Below are the code and all the weights of a small trained network. Each question names an input and a target symbol and asks about switching units off, where a switched-off unit gives its printed mean instead of its output.

import numpy as np


def w(rows, s, z=0):
    codes = np.array(rows[::2]) - 128.0
    scale = np.full(codes.shape[1], s)
    scale[-1] = z or s
    return codes * scale


def norm(h):
    return h / np.sqrt((h * h).mean(-1, keepdims=True) + 1e-5)


def f(y):
    return y / 2 * (1 + np.tanh(0.7978845608 * (y + 0.044715 * y**3)))


def softmax(a):
    e = np.exp(a - a.max(-1, keepdims=True))
    return e / e.sum(-1, keepdims=True)


def log_softmax(a):
    a = a - a.max(-1, keepdims=True)
    return a - np.log(np.exp(a).sum(-1, keepdims=True))


def net(x, mask):
    ids = ['ΔΞαβεηθμ'.index(c) for c in x.split()]
    T = len(ids)
    res = E[ids] + P[:T]
    u = 0
    for l in range(2):
        q, k, v = (norm(res) @ M[l].T for M in (Q, K, V))
        z = softmax(np.where(np.tri(T) > 0, q @ k.T / 3**0.5, -1e9)) @ v
        res = res + np.where(mask[u], z, O[l][:, -1]) @ O[l][:, :-1]
        u += 1
        y = f(norm(res) @ A[l][:, :-1].T + A[l][:, -1])
        res = res + np.where(mask[u : u + 8], y, B[l][:, -1]) @ B[l][:, :-1]
        u += 8
    return log_softmax(norm(res)[-1] @ U[:, :-1].T + U[:, -1])


Q, K, V, O, A, B = {}, {}, {}, {}, {}, {}
E = w([
[101,122,103,70],'Δ',
[162,90,153,145],'Ξ',
[127,69,66,100],'α',
[131,139,116,70],'β',
[157,90,161,136],'ε',
[149,202,136,151],'η',
[120,156,149,59],'θ',
[100,91,250,114],'μ',
],0.018)
P = w([
[137,213,190,188],'0',
[148,93,144,47],'1',
[203,69,50,194],'2',
[123,145,214,167],'3',
[141,109,137,15],'4',
[212,38,1,217],'5',
[251,205,234,197],'6',
[119,157,143,22],'7',
],0.0082)
Q[0] = w([
[93,127,151,204],'0.h1',
[188,177,198,135],'0.h1',
[180,253,123,191],'0.h1',
],0.011)
K[0] = w([
[206,100,145,238],'0.h1',
[196,156,234,135],'0.h1',
[255,183,87,120],'0.h1',
],0.0095)
V[0] = w([
[96,74,149,109],'0.h1',
[177,57,136,47],'0.h1',
[253,132,163,232],'0.h1',
],0.0078)
O[0] = w([
[63,157,204,154,167],'0.h1',
[253,138,42,132,254],'0.h1',
[238,51,96,108,5],'0.h1',
],0.0063,0.0037)
A[0] = w([
[185,51,90,71,1],'0.n1',
[177,164,37,101,85],'0.n2',
[146,98,222,129,31],'0.n3',
[199,63,208,145,247],'0.n4',
[2,122,123,243,180],'0.n5',
[89,236,164,140,150],'0.n6',
[229,187,114,107,92],'0.n7',
[25,158,107,14,133],'0.n8',
],0.0082,0.00082)
B[0] = w([
[146,165,183,158,168],'0.n1',
[124,2,218,132,184],'0.n2',
[187,198,155,220,169],'0.n3',
[188,135,86,72,213],'0.n4',
[160,2,202,126,135],'0.n5',
[186,53,155,107,190],'0.n6',
[100,137,90,144,191],'0.n7',
[99,114,65,146,255],'0.n8',
],0.0083,0.006)
Q[1] = w([
[154,30,17,137],'1.h1',
[241,134,54,3],'1.h1',
[238,39,141,59],'1.h1',
],0.006)
K[1] = w([
[80,121,45,31],'1.h1',
[94,80,2,76],'1.h1',
[105,82,127,125],'1.h1',
],0.01)
V[1] = w([
[186,91,43,8],'1.h1',
[49,153,198,194],'1.h1',
[252,187,160,107],'1.h1',
],0.0043)
O[1] = w([
[138,36,95,20,252],'1.h1',
[219,95,25,1,62],'1.h1',
[110,133,127,84,71],'1.h1',
],0.0055,0.0034)
A[1] = w([
[140,177,197,114,184],'1.n1',
[254,154,182,126,125],'1.n2',
[171,75,192,211,253],'1.n3',
[222,62,153,65,121],'1.n4',
[130,208,113,163,89],'1.n5',
[135,126,117,102,114],'1.n6',
[166,96,134,157,130],'1.n7',
[78,92,56,113,122],'1.n8',
],0.0099,0.0037)
B[1] = w([
[165,167,106,90,166],'1.n1',
[51,147,126,36,254],'1.n2',
[119,103,3,252,237],'1.n3',
[110,73,148,156,243],'1.n4',
[55,106,70,172,118],'1.n5',
[112,114,201,135,135],'1.n6',
[94,134,117,200,160],'1.n7',
[226,202,73,154,183],'1.n8',
],0.0078,0.0079)
U = w([
[62,184,11,105,112],'Δ',
[198,99,91,144,94],'Ξ',
[70,105,111,187,104],'α',
[195,38,157,86,73],'β',
[128,131,182,78,254],'ε',
[176,97,121,146,69],'η',
[2,27,143,109,135],'θ',
[189,153,199,175,204],'μ',
],0.0091,0.0045)

Each question gives the input, a string of symbols that net reads in full, and the target symbol t.
The units are the heads (3 rows each of Q, K, V and O) and the neurons (one row each of A and B). Each row of codes is followed by its name. A weight is (code - 128) times the scale printed after its matrix; where a second scale follows, it is the last column's (O, A, B and U).
mask holds one flag per unit, layer by layer, with each layer's heads first. A switched-off unit (its flag False) gives its mean, the last column of its rows in O or B, instead of its output. The means were averaged over made-up inputs and are rounded, as every weight is.
A unit's drop is (log p(t) with every unit on - log p(t) with that unit switched off) / (log p(t) with every unit on - log p(t) with every unit switched off).
The circuit of an input: a set's keep is (log p(t) with only the set's units on - log p(t) with every unit switched off) / (log p(t) with every unit on - log p(t) with every unit switched off). Starting from the 12 units with the biggest drops (on a tie, the unit counted first), units are removed one at a time, each time the one whose removal leaves the highest keep (on an exact tie, the one counted first), for as long as the keep stays at least 0.8.
units of the circuit, in order: the units of the circuit, biggest drop first
k most important neurons: the k neurons with the biggest drops, biggest first
k most important neurons of layer l: the k neurons of layer l with the biggest drops, biggest first
drop when u is switched off: that unit's drop, to one decimal
input β η θ, target θ: most important neuron of layer 1 -> 1.n8
input Δ θ μ μ, target μ: 4 most important neurons of layer 0 -> 0.n3, 0.n8, 0.n2, 0.n4
input Δ α Δ θ Δ α β, target β: units of the circuit, in order -> 0.h1, 0.n2
input Δ Δ Δ μ, target μ: units of the circuit, in order -> 0.n3, 1.h1
input θ β Δ ε Δ ε η, target Δ: units of the circuit, in order -> 1.n2, 1.n5
input Δ μ Δ β Ξ, target Δ: units of the circuit, in order -> 0.n3, 1.n2, 0.h1, 0.n6
input θ μ α μ Ξ, target ε: 3 most important neurons of layer 0 -> 0.n4, 0.n8, 0.n2
input Δ θ Δ Δ Ξ η α Ξ, target Δ: units of the circuit, in order -> 1.n1, 0.h1
input ε Δ η μ ε, target ε: 4 most important neurons of layer 0 -> 0.n4, 0.n2, 0.n8, 0.n6
input ε Δ ε θ Ξ, target ε: 3 most important neurons of layer 0 -> 0.n4, 0.n2, 0.n8
input α μ Δ η, target Δ: 2 most important neurons -> 1.n2, 0.n2
input θ θ μ Δ μ Ξ Δ ε, target Δ: 3 most important neurons -> 0.n3, 1.n5, 1.n1
input Δ μ μ θ ε, target ε: 3 most important neurons of layer 1 -> 1.n2, 1.n3, 1.n8
input μ Δ Ξ μ Δ Ξ μ η, target θ: most important neuron of layer 0 -> 0.n6
input μ Δ Δ Δ ε, target Δ: drop when 0.n3 is switched off -> 1.0
input Δ Δ Δ η Δ μ β, target β: drop when 0.h1 is switched off -> 1.0
input Δ Δ Δ β Δ Δ Δ η, target θ: drop when 0.n6 is switched off -> 0.1
